Below is a small trained network, with its code and all its weights. Each question gives an input and a target symbol and asks what happens when units are switched off, that is, made to give their printed mean instead of their output.

import numpy as np


def w(rows, s, z=0):
    codes = np.array(rows[::2]) - 128.0
    scale = np.full(codes.shape[1], s)
    scale[-1] = z or s
    return codes * scale


def f(y):
    return np.maximum(y, 0)


def softmax(a):
    e = np.exp(a - a.max(-1, keepdims=True))
    return e / e.sum(-1, keepdims=True)


def log_softmax(a):
    a = a - a.max(-1, keepdims=True)
    return a - np.log(np.exp(a).sum(-1, keepdims=True))


def net(x, mask):
    ids = ['βδεηξπτφ'.index(c) for c in x.split()]
    T = len(ids)
    res = E[ids] + P[:T]
    u = 0
    for l in range(3):
        q, k, v = (res @ M[l].T for M in (Q, K, V))
        z = softmax(np.where(np.tri(T) > 0, q @ k.T / 2**0.5, -1e9)) @ v
        res = res + np.where(mask[u], z, O[l][:, -1]) @ O[l][:, :-1]
        u += 1
        y = f(res @ A[l][:, :-1].T + A[l][:, -1])
        res = res + np.where(mask[u : u + 8], y, B[l][:, -1]) @ B[l][:, :-1]
        u += 8
    return log_softmax(res[-1] @ U[:, :-1].T + U[:, -1])


Q, K, V, O, A, B = {}, {}, {}, {}, {}, {}
E = w([
[140,140,62,4],'β',
[195,149,139,125],'δ',
[225,254,230,52],'ε',
[51,119,89,131],'η',
[155,25,151,108],'ξ',
[212,52,64,157],'π',
[184,37,148,139],'τ',
[180,230,82,220],'φ',
],0.0099)
P = w([
[127,88,201,156],'0',
[123,113,163,142],'1',
[140,123,135,130],'2',
[150,125,112,128],'3',
[157,126,92,119],'4',
[162,125,74,116],'5',
[172,130,56,115],'6',
[186,129,40,108],'7',
[194,131,26,110],'8',
[202,132,13,115],'9',
[233,137,3,114],'10',
],0.0053)
Q[0] = w([
[91,161,132,167],'L0H1',
[109,144,254,110],'L0H1',
],0.0069)
K[0] = w([
[84,177,149,187],'L0H1',
[65,57,254,118],'L0H1',
],0.006)
V[0] = w([
[180,176,34,174],'L0H1',
[178,143,4,61],'L0H1',
],0.0042)
O[0] = w([
[113,243,2,30,180],'L0H1',
[131,198,1,159,248],'L0H1',
],0.0055,0.0011)
A[0] = w([
[187,138,34,82,162],'L0N1',
[131,166,88,39,136],'L0N2',
[177,168,40,188,254],'L0N3',
[183,42,107,168,165],'L0N4',
[134,255,78,199,182],'L0N5',
[176,207,139,3,117],'L0N6',
[200,5,48,88,199],'L0N7',
[72,29,196,120,108],'L0N8',
],0.0063,0.0043)
B[0] = w([
[84,120,2,121,209],'L0N1',
[71,136,97,79,158],'L0N2',
[97,163,63,164,230],'L0N3',
[191,20,109,127,195],'L0N4',
[73,205,149,153,172],'L0N5',
[75,213,138,57,159],'L0N6',
[166,46,74,88,254],'L0N7',
[46,58,129,79,149],'L0N8',
],0.0063,0.0084)
Q[1] = w([
[175,224,151,96],'L1H1',
[132,107,3,25],'L1H1',
],0.0058)
K[1] = w([
[37,166,158,102],'L1H1',
[139,161,10,127],'L1H1',
],0.011)
V[1] = w([
[107,33,253,112],'L1H1',
[182,41,13,27],'L1H1',
],0.0048)
O[1] = w([
[251,63,11,112,65],'L1H1',
[105,2,196,235,249],'L1H1',
],0.0047,0.014)
A[1] = w([
[99,161,101,76,178],'L1N1',
[134,82,118,9,105],'L1N2',
[169,148,209,152,253],'L1N3',
[112,116,186,61,198],'L1N4',
[121,170,1,130,226],'L1N5',
[163,83,111,164,47],'L1N6',
[191,77,37,163,136],'L1N7',
[89,168,62,115,111],'L1N8',
],0.0095,0.0049)
B[1] = w([
[122,108,254,97,159],'L1N1',
[119,93,34,5,162],'L1N2',
[232,179,82,199,141],'L1N3',
[147,129,16,36,149],'L1N4',
[84,53,210,168,201],'L1N5',
[160,134,206,83,191],'L1N6',
[172,60,173,102,248],'L1N7',
[100,116,200,134,164],'L1N8',
],0.007,0.014)
Q[2] = w([
[129,4,162,156],'L2H1',
[123,135,102,148],'L2H1',
],0.02)
K[2] = w([
[37,40,146,188],'L2H1',
[254,94,216,158],'L2H1',
],0.0069)
V[2] = w([
[15,126,84,24],'L2H1',
[191,53,49,2],'L2H1',
],0.0057)
O[2] = w([
[112,143,149,9,118],'L2H1',
[47,124,151,130,255],'L2H1',
],0.013,0.0054)
A[2] = w([
[207,118,95,72,137],'L2N1',
[218,153,16,214,121],'L2N2',
[141,133,162,110,238],'L2N3',
[76,173,231,112,2],'L2N4',
[169,170,160,39,111],'L2N5',
[152,74,184,2,65],'L2N6',
[177,58,146,149,85],'L2N7',
[226,138,12,154,79],'L2N8',
],0.0084,0.0075)
B[2] = w([
[188,144,153,161,166],'L2N1',
[9,103,92,148,140],'L2N2',
[114,82,113,91,186],'L2N3',
[179,67,25,178,161],'L2N4',
[135,53,196,157,171],'L2N5',
[144,233,115,164,250],'L2N6',
[122,181,87,107,228],'L2N7',
[1,118,114,138,145],'L2N8',
],0.011,0.017)
U = w([
[74,153,113,42,223],'β',
[112,137,136,123,63],'δ',
[156,134,254,110,170],'ε',
[200,151,43,124,134],'η',
[144,37,119,93,234],'ξ',
[134,150,113,138,35],'π',
[113,169,26,154,2],'τ',
[104,198,178,237,64],'φ',
],0.0081,0.0038)

Each question gives the input, a string of symbols that net reads in full, and the target symbol t.
The units are the heads (2 rows each of Q, K, V and O) and the neurons (one row each of A and B). Each row of codes is followed by its name. A weight is (code - 128) times the scale printed after its matrix; where a second scale follows, it is the last column's (O, A, B and U).
mask holds one flag per unit, layer by layer, with each layer's heads first. A switched-off unit (its flag False) gives its mean, the last column of its rows in O or B, instead of its output. The means were averaged over made-up inputs and are rounded, as every weight is.
A unit's drop is (log p(t) with every unit on - log p(t) with that unit switched off) / (log p(t) with every unit on - log p(t) with every unit switched off).
unit that matters most: the unit with the biggest drop
top k neurons: the k neurons with the biggest drops, biggest first
top k neurons in layer l: the k neurons of layer l with the biggest drops, biggest first
input ε ξ τ η η π β π ε, target ξ: top 3 neurons => L2N6, L2N4, L0N6
input π ξ ε ξ π β τ φ ε φ δ, target ε: top neuron => L1N5
input φ τ φ φ ξ π β π η, target φ: top 3 neurons => L1N7, L0N1, L0N7
input τ β β π ξ η ξ τ, target η: top 2 neurons => L1N6, L1N7
input ξ ξ ξ π ξ β π π δ, target φ: top 2 neurons => L1N7, L1N2
input φ ε δ ξ ξ ξ, target τ: top 3 neurons => L1N5, L2N8, L0N3
input η ξ ξ δ β β ξ φ τ, target τ: top 2 neurons => L0N3, L1N5
input ξ ξ δ, target ξ: top 2 neurons => L2N6, L2N4
input η ε φ β ξ φ ξ η, target ε: top 3 neurons => L1N5, L2N7, L0N3
input π φ δ τ π π η β ξ, target ε: top 4 neurons => L0N1, L1N5, L1N8, L0N2
input η ξ ε ξ π π ε ξ π ξ η, target φ: top 3 neurons in layer 1 => L1N7, L1N2, L1N1
input τ ξ π π ξ φ δ, target ε: top 4 neurons in layer 0 => L0N4, L0N5, L0N6, L0N3
input η τ ξ β τ, target ε: top 2 neurons in layer 0 => L0N1, L0N4
input δ η ξ ξ ξ ξ δ ξ τ, target η: top 2 neurons in layer 1 => L1N6, L1N5
input ε ξ ξ β ε ξ π π ε, target ξ: unit that matters most => L2N4
input π ξ δ, target φ: top 2 neurons in layer 2 => L2N3, L2N4
input π ξ ξ π ξ η φ β τ φ η, target ε: top 3 neurons in layer 1 => L1N5, L1N8, L1N1
input ε φ η ξ, target η: top 2 neurons in layer 2 => L2N6, L2N1
input τ ξ ξ π τ δ δ β ξ φ ε, target ε: top 2 neurons in layer 2 => L2N5, L2N7
input ξ π ξ π π ξ ξ φ ε, target ε: unit that matters most => L2N5
